Here is a tiny trained network, its code and every weight. The questions are about switching its units off for an input and a target symbol, where a switched-off unit gives its printed mean instead of its output.

import numpy as np


def w(rows, s, z=0):
    codes = np.array(rows[::2]) - 128.0
    scale = np.full(codes.shape[1], s)
    scale[-1] = z or s
    return codes * scale


def f(y):
    return np.maximum(y, 0)


def softmax(a):
    e = np.exp(a - a.max(-1, keepdims=True))
    return e / e.sum(-1, keepdims=True)


def log_softmax(a):
    a = a - a.max(-1, keepdims=True)
    return a - np.log(np.exp(a).sum(-1, keepdims=True))


def net(x, mask):
    ids = ['ΓΘΛΞΠΣΦβδεζημτψω'.index(c) for c in x.split()]
    T = len(ids)
    res = E[ids] + P[:T]
    q, k, v = (res @ M[0].T for M in (Q, K, V))
    z = softmax(np.where(np.tri(T) > 0, q @ k.T / 4**0.5, -1e9)) @ v
    res = res + np.where(mask[0], z, O[0][:, -1]) @ O[0][:, :-1]
    y = f(res @ A[0][:, :-1].T + A[0][:, -1])
    res = res + np.where(mask[1:13], y, B[0][:, -1]) @ B[0][:, :-1]
    return log_softmax(res[-1] @ U[:, :-1].T + U[:, -1])


Q, K, V, O, A, B = {}, {}, {}, {}, {}, {}
E = w([
[144,149,151],'Γ',
[140,156,186],'Θ',
[131,117,213],'Λ',
[132,153,113],'Ξ',
[186,69,148],'Π',
[138,121,116],'Σ',
[115,182,138],'Φ',
[69,205,140],'β',
[145,118,68],'δ',
[154,86,185],'ε',
[140,150,150],'ζ',
[179,151,126],'η',
[133,143,129],'μ',
[122,168,114],'τ',
[129,156,118],'ψ',
[252,213,190],'ω',
],0.022)
P = w([
[151,96,120],'0',
[254,170,182],'1',
[239,171,164],'2',
[233,177,159],'3',
[219,176,149],'4',
[221,167,143],'5',
[212,171,139],'6',
[205,178,135],'7',
[206,179,138],'8',
],0.0086)
Q[0] = w([
[252,203,164],'h1',
[95,60,125],'h1',
[156,142,108],'h1',
[112,70,75],'h1',
],0.012)
K[0] = w([
[61,2,113],'h1',
[213,185,153],'h1',
[117,115,84],'h1',
[181,183,125],'h1',
],0.0099)
V[0] = w([
[123,145,185],'h1',
[105,241,150],'h1',
[173,80,249],'h1',
[132,105,86],'h1',
],0.012)
O[0] = w([
[112,92,214,165],'h1',
[142,232,248,145],'h1',
[107,35,179,253],'h1',
[162,139,55,98],'h1',
],0.011,0.0063)
A[0] = w([
[72,156,164,169],'n1',
[126,128,122,174],'n2',
[158,145,92,178],'n3',
[111,211,128,150],'n4',
[74,178,151,62],'n5',
[4,128,81,222],'n6',
[159,67,168,79],'n7',
[130,157,110,46],'n8',
[201,104,120,253],'n9',
[89,78,74,74],'n10',
[119,174,128,138],'n11',
[141,153,77,4],'n12',
],0.012,0.0053)
B[0] = w([
[227,70,155,193],'n1',
[122,138,125,140],'n2',
[78,206,152,160],'n3',
[168,84,93,219],'n4',
[118,88,95,169],'n5',
[234,115,62,139],'n6',
[131,229,137,233],'n7',
[241,120,141,136],'n8',
[3,149,73,245],'n9',
[169,177,147,156],'n10',
[158,59,71,178],'n11',
[155,7,197,137],'n12',
],0.0063,0.011)
U = w([
[109,160,159,213],'Γ',
[165,137,182,1],'Θ',
[119,114,196,107],'Λ',
[142,182,19,6],'Ξ',
[47,28,113,225],'Π',
[119,1,58,53],'Σ',
[248,119,154,3],'Φ',
[234,67,127,201],'β',
[70,196,55,205],'δ',
[23,77,183,151],'ε',
[104,165,160,169],'ζ',
[122,202,114,170],'η',
[109,147,136,109],'μ',
[145,203,112,117],'τ',
[107,191,113,102],'ψ',
[165,242,138,111],'ω',
],0.0085,0.0066)

Each question gives the input, a string of symbols that net reads in full, and the target symbol t.
The units are the heads (4 rows each of Q, K, V and O) and the neurons (one row each of A and B). Each row of codes is followed by its name. A weight is (code - 128) times the scale printed after its matrix; where a second scale follows, it is the last column's (O, A, B and U).
mask holds one flag per unit, heads first, then neurons. A switched-off unit (its flag False) gives its mean, the last column of its rows in O or B, instead of its output. The means were averaged over made-up inputs and are rounded, as every weight is.
A unit's drop is (log p(t) with every unit on - log p(t) with that unit switched off) / (log p(t) with every unit on - log p(t) with every unit switched off).
The circuit of an input: a set's keep is (log p(t) with only the set's units on - log p(t) with every unit switched off) / (log p(t) with every unit on - log p(t) with every unit switched off). Starting from the 12 units with the biggest drops (on a tie, the unit counted first), units are removed one at a time, each time the one whose removal leaves the highest keep (on an exact tie, the one counted first), for as long as the keep stays at least 0.8.
circuit, biggest first: the units of the circuit, biggest drop first
unit that matters most: the unit with the biggest drop
top k neurons: the k neurons with the biggest drops, biggest first
drop when u is switched off: that unit's drop, to one decimal
input β τ Λ ζ, target Φ: circuit, biggest first : (h1; n1; n9; n4)
input ε ζ ε, target ε: circuit, biggest first : (h1; n7; n9; n4)
input β τ τ, target β: top 4 neurons : (n4; n11; n1; n7)
input Σ Λ Ξ, target δ: circuit, biggest first : (h1; n1)
input ε ζ Γ Λ β, target β: unit that matters most : n6
input Λ δ Π μ, target ε: circuit, biggest first : (h1; n4)
input τ ζ β, target β: top 2 neurons : (n4; n1)
input δ δ τ ζ Φ Ξ Γ μ, target δ: top 2 neurons : (n3; n1)
input β τ β Φ Θ, target β: top 3 neurons : (n4; n1; n11)
input δ ε μ Φ, target Ξ: drop when h1 is switched off : 1.1
input ε β μ Γ η ζ, target Π: drop when n2 is switched off : 0.0
input Π δ δ β Ξ, target Σ: drop when n6 is switched off : 0.1
